Below are the code and all the weights of a small trained network. Each question names an input and a class and asks about switching units off, where a switched-off unit gives its printed mean instead of its output.

import numpy as np


def w(rows, s, z=0):
    codes = np.array(rows[::2]) - 128.0
    scale = np.full(codes.shape[1], s)
    scale[-1] = z or s
    return codes * scale


def norm(h):
    return h / np.sqrt((h * h).mean(-1, keepdims=True) + 1e-5)


def f(y):
    return np.maximum(y, 0)


def log_softmax(a):
    a = a - a.max(-1, keepdims=True)
    return a - np.log(np.exp(a).sum(-1, keepdims=True))


def net(x, mask):
    res = np.array(x, float).reshape(1, 3) / 4 @ E
    u = 0
    for l in range(3):
        y = f(norm(res) @ A[l][:, :-1].T + A[l][:, -1])
        res = res + np.where(mask[u : u + 4], y, B[l][:, -1]) @ B[l][:, :-1]
        u += 4
    return log_softmax(norm(res)[-1] @ U[:, :-1].T + U[:, -1])


A, B = {}, {}
E = w([
[163,217,198,254,152,184,65,84,224,37,183],'x0',
[66,154,85,170,174,83,167,86,182,212,162],'x1',
[51,154,103,105,109,37,91,7,81,13,173],'x2',
],0.0056)
A[0] = w([
[233,87,119,201,101,239,187,166,10,125,98,55],'0.n0',
[124,10,59,84,134,152,49,199,75,163,58,89],'0.n1',
[183,94,145,31,113,103,33,202,96,63,119,4],'0.n2',
[169,113,254,154,20,176,110,234,31,83,167,11],'0.n3',
],0.0052,0.0034)
B[0] = w([
[150,253,66,106,75,131,160,83,188,122,139,218],'0.n0',
[101,91,128,200,28,90,114,63,74,100,159,255],'0.n1',
[10,163,75,169,157,71,79,120,127,152,190,197],'0.n2',
[78,192,155,254,166,102,73,205,57,213,187,216],'0.n3',
],0.0097,0.0054)
A[1] = w([
[24,97,116,163,228,151,34,148,163,201,91,171],'1.n0',
[144,153,187,7,169,64,54,99,122,38,82,4],'1.n1',
[191,205,205,232,94,246,47,128,153,97,63,89],'1.n2',
[126,186,131,161,19,255,174,219,227,148,31,17],'1.n3',
],0.0062,0.0024)
B[1] = w([
[38,132,117,155,155,31,133,166,93,163,191,197],'1.n0',
[205,113,49,57,72,97,70,9,127,117,168,157],'1.n1',
[88,126,181,120,118,106,149,147,144,79,118,254],'1.n2',
[147,106,87,67,126,159,118,29,127,135,150,201],'1.n3',
],0.014,0.0064)
A[2] = w([
[166,188,126,139,121,204,166,111,185,255,181,253],'2.n0',
[181,93,91,100,73,119,158,198,56,236,153,83],'2.n1',
[116,147,198,112,131,130,168,168,227,23,131,44],'2.n2',
[229,142,113,77,39,113,153,57,126,158,195,119],'2.n3',
],0.0077,0.0016)
B[2] = w([
[165,243,103,146,118,111,57,92,191,116,111,187],'2.n0',
[107,116,203,199,132,102,81,146,89,90,90,214],'2.n1',
[153,20,74,136,65,100,155,144,35,132,61,200],'2.n2',
[125,69,9,65,139,197,146,133,124,126,114,254],'2.n3',
],0.013,0.0073)
U = w([
[83,53,155,178,31,103,177,88,56,67,85,176],'0',
[45,203,176,202,174,72,101,109,104,144,197,216],'1',
[161,196,53,61,93,160,94,2,151,93,188,200],'2',
[95,113,97,143,87,70,171,151,124,119,141,188],'3',
[225,138,203,99,164,152,139,211,174,139,79,2],'4',
[144,132,195,94,169,184,210,158,177,182,96,2],'5',
[132,168,206,59,217,221,170,169,169,127,49,2],'6',
],0.0098,0.0041)

Each question gives the input, the list of numbers given to net, and the class t.
The units are the neurons (one row each of A and B). Each row of codes is followed by its name. A weight is (code - 128) times the scale printed after its matrix; where a second scale follows, it is the last column's (A, B and U).
mask holds one flag per neuron, layer by layer. A switched-off neuron (its flag False) gives its mean, the last column of its row in B, instead of its output. The means were averaged over made-up inputs and are rounded, as every weight is.
A unit's drop is (log p(t) with every unit on - log p(t) with that unit switched off) / (log p(t) with every unit on - log p(t) with every unit switched off).
The circuit of an input: a set's keep is (log p(t) with only the set's units on - log p(t) with every unit switched off) / (log p(t) with every unit on - log p(t) with every unit switched off). Starting from all 12 units, units are removed one at a time, each time the one whose removal leaves the highest keep (on an exact tie, the one counted first), for as long as the keep stays at least 0.8.
units of the circuit, in order: the units of the circuit, biggest drop first
unit that matters most: the unit with the biggest drop
top k neurons: the k neurons with the biggest drops, biggest first
input [4,4,6], class 2: units of the circuit, in order : (0.n3, 2.n1)
input [7,5,-8], class 2: top 3 neurons : (1.n3, 2.n0, 0.n3)
input [5,-7,1], class 1: unit that matters most : 0.n3
input [7,5,-2], class 0: units of the circuit, in order : (1.n2, 2.n2)
input [8,-8,6], class 0: units of the circuit, in order : (2.n2, 1.n2)
input [8,7,-7], class 0: top 4 neurons : (1.n2, 2.n2, 0.n3, 0.n2)
input [-2,-6,5], class 1: units of the circuit, in order : (0.n2, 2.n3)
input [7,-2,5], class 0: top 3 neurons : (1.n2, 2.n2, 1.n3)
input [8,8,6], class 0: units of the circuit, in order : (0.n2, 0.n3, 2.n2, 1.n3)
input [5,0,3], class 0: top 2 neurons : (1.n2, 2.n2)
input [8,7,-1], class 0: units of the circuit, in order : (1.n2, 2.n2, 0.n2)
input [-6,-7,2], class 1: units of the circuit, in order : (0.n2, 2.n3)
input [2,4,-5], class 2: top 2 neurons : (1.n3, 0.n3)
input [5,4,-7], class 2: units of the circuit, in order : (1.n3)
input [-5,5,-8], class 2: top 4 neurons : (0.n3, 2.n0, 0.n2, 1.n3)
input [8,1,7], class 0: top 4 neurons : (2.n2, 1.n2, 1.n3, 2.n0)
input [4,-1,-5], class 2: top 2 neurons : (1.n3, 0.n0)
input [-2,-5,-8], class 2: top 2 neurons : (0.n0, 1.n3)
input [4,3,4], class 0: top 4 neurons : (0.n2, 0.n3, 1.n3, 2.n2)
input [6,-2,4], class 0: unit that matters most : 1.n2
